Below is a small trained network, with its code and all its weights. Each question gives an input and a class and asks what happens when units are switched off, that is, made to give their printed mean instead of their output.

import numpy as np


def w(rows, s, z=0):
    codes = np.array(rows[::2]) - 128.0
    scale = np.full(codes.shape[1], s)
    scale[-1] = z or s
    return codes * scale


def f(y):
    return np.maximum(y, 0)


def log_softmax(a):
    a = a - a.max(-1, keepdims=True)
    return a - np.log(np.exp(a).sum(-1, keepdims=True))


def net(x, mask):
    res = np.array(x, float).reshape(1, 8) / 4 @ E
    y = f(res @ A[0][:, :-1].T + A[0][:, -1])
    res = res + np.where(mask, y, B[0][:, -1]) @ B[0][:, :-1]
    return log_softmax(res[-1] @ U[:, :-1].T + U[:, -1])


A, B = {}, {}
E = w([
[113,30,212,117,138,98,145,191,192,92],'x0',
[84,177,179,47,74,168,5,177,82,71],'x1',
[99,103,246,150,71,93,130,43,42,177],'x2',
[123,135,130,124,114,135,138,125,142,133],'x3',
[66,48,92,48,191,199,137,107,107,187],'x4',
[122,123,123,130,130,125,119,117,131,122],'x5',
[127,131,128,126,127,126,131,131,129,134],'x6',
[116,166,195,200,215,185,62,121,179,165],'x7',
],0.011)
A[0] = w([
[91,86,76,47,96,122,193,126,94,125,86],'N1',
[131,165,87,151,106,157,128,109,103,154,2],'N2',
[101,6,201,113,140,82,136,187,213,89,55],'N3',
[235,220,153,202,60,59,115,148,140,65,15],'N4',
[119,112,216,144,82,104,131,49,65,158,72],'N5',
[87,25,94,76,165,209,149,87,140,205,62],'N6',
[173,98,89,89,64,94,158,126,92,95,55],'N7',
[82,101,163,149,111,102,140,111,111,145,64],'N8',
[115,191,177,172,207,169,81,126,172,167,69],'N9',
[181,74,75,216,180,109,210,76,172,167,68],'N10',
[153,146,166,123,120,96,118,65,75,164,51],'N11',
[146,243,37,154,134,153,104,46,61,157,103],'N12',
[120,136,118,111,131,116,123,92,149,106,45],'N13',
[120,108,91,130,75,137,148,119,125,111,29],'N14',
[103,165,112,125,143,107,119,116,118,151,42],'N15',
[102,106,209,148,116,91,159,50,68,156,68],'N16',
[120,102,180,150,92,127,148,97,92,173,86],'N17',
[83,126,160,147,118,114,135,102,102,149,20],'N18',
[77,190,177,65,91,170,42,158,81,61,2],'N19',
[157,170,142,159,53,108,125,129,170,118,67],'N20',
[113,125,100,115,136,83,145,118,91,90,35],'N21',
[154,144,107,126,108,135,109,117,131,165,35],'N22',
[149,158,57,122,177,143,146,187,167,78,56],'N23',
[142,147,108,75,107,146,46,186,163,131,85],'N24',
[173,104,81,135,130,151,107,133,174,119,64],'N25',
[164,107,101,144,171,106,167,90,159,153,30],'N26',
[85,153,65,115,134,155,116,102,104,201,72],'N27',
[176,94,71,58,50,83,180,145,70,103,69],'N28',
[158,152,98,100,172,126,151,156,152,128,35],'N29',
[164,158,140,211,75,92,117,111,157,55,15],'N30',
[112,160,160,185,193,150,93,113,151,150,33],'N31',
[135,153,72,136,166,154,129,147,175,75,78],'N32',
[142,114,104,176,165,106,209,100,137,160,40],'N33',
[162,109,102,183,150,93,191,98,147,182,46],'N34',
[161,163,92,104,109,136,140,103,105,135,67],'N35',
[134,141,184,198,204,197,102,127,146,144,56],'N36',
[133,126,156,145,192,194,80,112,150,185,54],'N37',
[35,97,126,69,149,220,114,126,73,110,62],'N38',
[140,122,139,186,153,171,102,122,110,122,29],'N39',
[164,156,53,120,182,135,147,173,180,84,71],'N40',
],0.011,0.0067)
B[0] = w([
[144,159,135,150,147,48,121,157,211,158,202],'N1',
[118,102,149,135,151,136,172,149,108,101,151],'N2',
[179,23,222,191,128,186,247,167,66,107,236],'N3',
[222,125,109,89,237,79,121,27,80,209,216],'N4',
[66,136,33,153,126,221,90,138,176,151,202],'N5',
[219,132,93,81,231,76,118,39,87,189,229],'N6',
[83,154,133,164,111,56,149,143,195,118,182],'N7',
[150,144,105,158,124,175,136,139,150,108,158],'N8',
[92,123,127,153,85,32,147,133,201,105,197],'N9',
[79,179,167,37,86,138,70,139,43,94,252],'N10',
[130,108,73,167,121,179,127,158,145,139,166],'N11',
[155,18,254,192,117,173,231,199,104,107,225],'N12',
[114,122,126,142,142,130,117,164,123,137,128],'N13',
[115,152,136,143,137,105,127,143,163,148,145],'N14',
[144,93,126,116,123,133,149,114,126,119,137],'N15',
[138,150,53,189,117,214,100,142,170,128,198],'N16',
[104,130,59,163,116,180,80,150,143,156,174],'N17',
[156,113,84,125,106,152,111,157,130,138,148],'N18',
[83,179,195,19,62,132,77,117,54,69,213],'N19',
[157,123,135,73,208,126,111,140,121,161,168],'N20',
[103,135,148,128,133,118,112,133,166,139,144],'N21',
[144,106,143,131,129,132,119,137,129,107,137],'N22',
[121,119,61,176,105,209,82,127,164,184,205],'N23',
[67,159,112,117,92,184,103,104,82,111,185],'N24',
[138,120,108,140,102,171,102,130,151,150,164],'N25',
[123,174,150,109,109,140,117,103,91,102,181],'N26',
[193,73,155,136,175,141,179,120,106,127,177],'N27',
[89,130,119,179,75,35,142,159,221,96,212],'N28',
[131,133,109,159,126,166,107,123,136,133,162],'N29',
[172,114,92,68,226,91,150,88,105,162,180],'N30',
[128,127,117,148,77,60,154,122,188,114,174],'N31',
[98,128,75,169,114,178,135,128,136,159,189],'N32',
[91,176,176,45,100,124,74,125,57,70,198],'N33',
[86,148,167,46,77,115,64,111,70,67,202],'N34',
[117,89,183,154,138,116,174,168,135,99,155],'N35',
[97,125,117,155,106,53,164,173,180,122,191],'N36',
[130,167,113,134,138,43,158,187,197,123,183],'N37',
[191,169,124,81,188,104,107,55,87,159,195],'N38',
[132,122,114,106,116,98,144,120,156,114,145],'N39',
[107,127,70,195,116,226,84,108,164,151,211],'N40',
],0.0082,0.019)
U = w([
[116,133,14,172,101,246,93,166,166,142,1],'0',
[95,185,150,63,58,131,81,161,55,80,229],'1',
[203,123,72,100,237,74,130,128,105,173,230],'2',
[104,136,99,168,73,1,160,183,225,106,34],'3',
[160,7,200,176,109,194,226,188,91,96,216],'4',
],0.0071,0.0007)

Each question gives the input, the list of numbers given to net, and the class t.
The units are the neurons (one row each of A and B). Each row of codes is followed by its name. A weight is (code - 128) times the scale printed after its matrix; where a second scale follows, it is the last column's (A, B and U).
mask holds one flag per neuron, in row order. A switched-off neuron (its flag False) gives its mean, the last column of its row in B, instead of its output. The means were averaged over made-up inputs and are rounded, as every weight is.
A unit's drop is (log p(t) with every unit on - log p(t) with that unit switched off) / (log p(t) with every unit on - log p(t) with every unit switched off).
The circuit of an input: a set's keep is (log p(t) with only the set's units on - log p(t) with every unit switched off) / (log p(t) with every unit on - log p(t) with every unit switched off). Starting from the 12 units with the biggest drops (on a tie, the unit counted first), units are removed one at a time, each time the one whose removal leaves the highest keep (on an exact tie, the one counted first), for as long as the keep stays at least 0.8.
units of the circuit, in order: the units of the circuit, biggest drop first
top k neurons: the k neurons with the biggest drops, biggest first
drop of u: that unit's drop, to one decimal
input [7,-1,7,0,-3,3,5,-2], class 0: top 2 neurons : N5, N16
input [-6,-1,-4,-1,-3,-4,-5,-4], class 4: units of the circuit, in order : N12
input [-5,-6,-4,-1,4,2,1,-7], class 3: top 4 neurons : N28, N1, N19, N7
input [-1,0,-5,-6,-6,-7,5,-3], class 2: top 2 neurons : N4, N30
input [-8,-8,2,-7,7,-4,-7,4], class 1: top 4 neurons : N10, N33, N34, N3
input [1,1,7,-1,-6,7,-4,8], class 3: top 3 neurons : N9, N36, N31
input [3,3,3,8,-2,2,2,0], class 0: units of the circuit, in order : N34, N5
input [8,7,-7,-3,3,0,1,4], class 4: top 3 neurons : N3, N10, N5
input [6,-4,-5,0,-1,6,-2,3], class 4: top 4 neurons : N3, N5, N16, N17
input [-2,0,-5,-4,2,1,7,6], class 3: top 2 neurons : N9, N37
input [2,-1,-1,1,-5,8,-1,-5], class 2: top 3 neurons : N4, N30, N9
input [8,-4,0,6,-8,-2,-4,-3], class 2: top 3 neurons : N4, N30, N12
input [-6,1,1,-7,6,-4,7,-5], class 2: top 3 neurons : N3, N6, N38
input [-3,2,-3,-2,5,-8,1,5], class 2: top 2 neurons : N38, N28
input [5,5,3,-5,-7,-6,4,-4], class 2: top neuron : N4
input [2,-4,0,-5,6,1,2,7], class 3: top 2 neurons : N9, N36
input [-6,-5,3,-2,1,6,-6,5], class 4: top 4 neurons : N12, N19, N27, N28
input [-8,-1,-1,6,-1,-6,8,1], class 4: drop of N10 : 0.0
input [-6,-8,-4,1,0,6,-7,-3], class 1: drop of N10 : 0.4
input [1,-2,7,0,5,-7,4,6], class 0: drop of N5 : 0.2
input [-1,-3,-5,-6,0,8,-3,-8], class 3: units of the circuit, in order : N28
input [4,-7,1,-5,-3,-7,2,-6], class 1: drop of N10 : 0.4
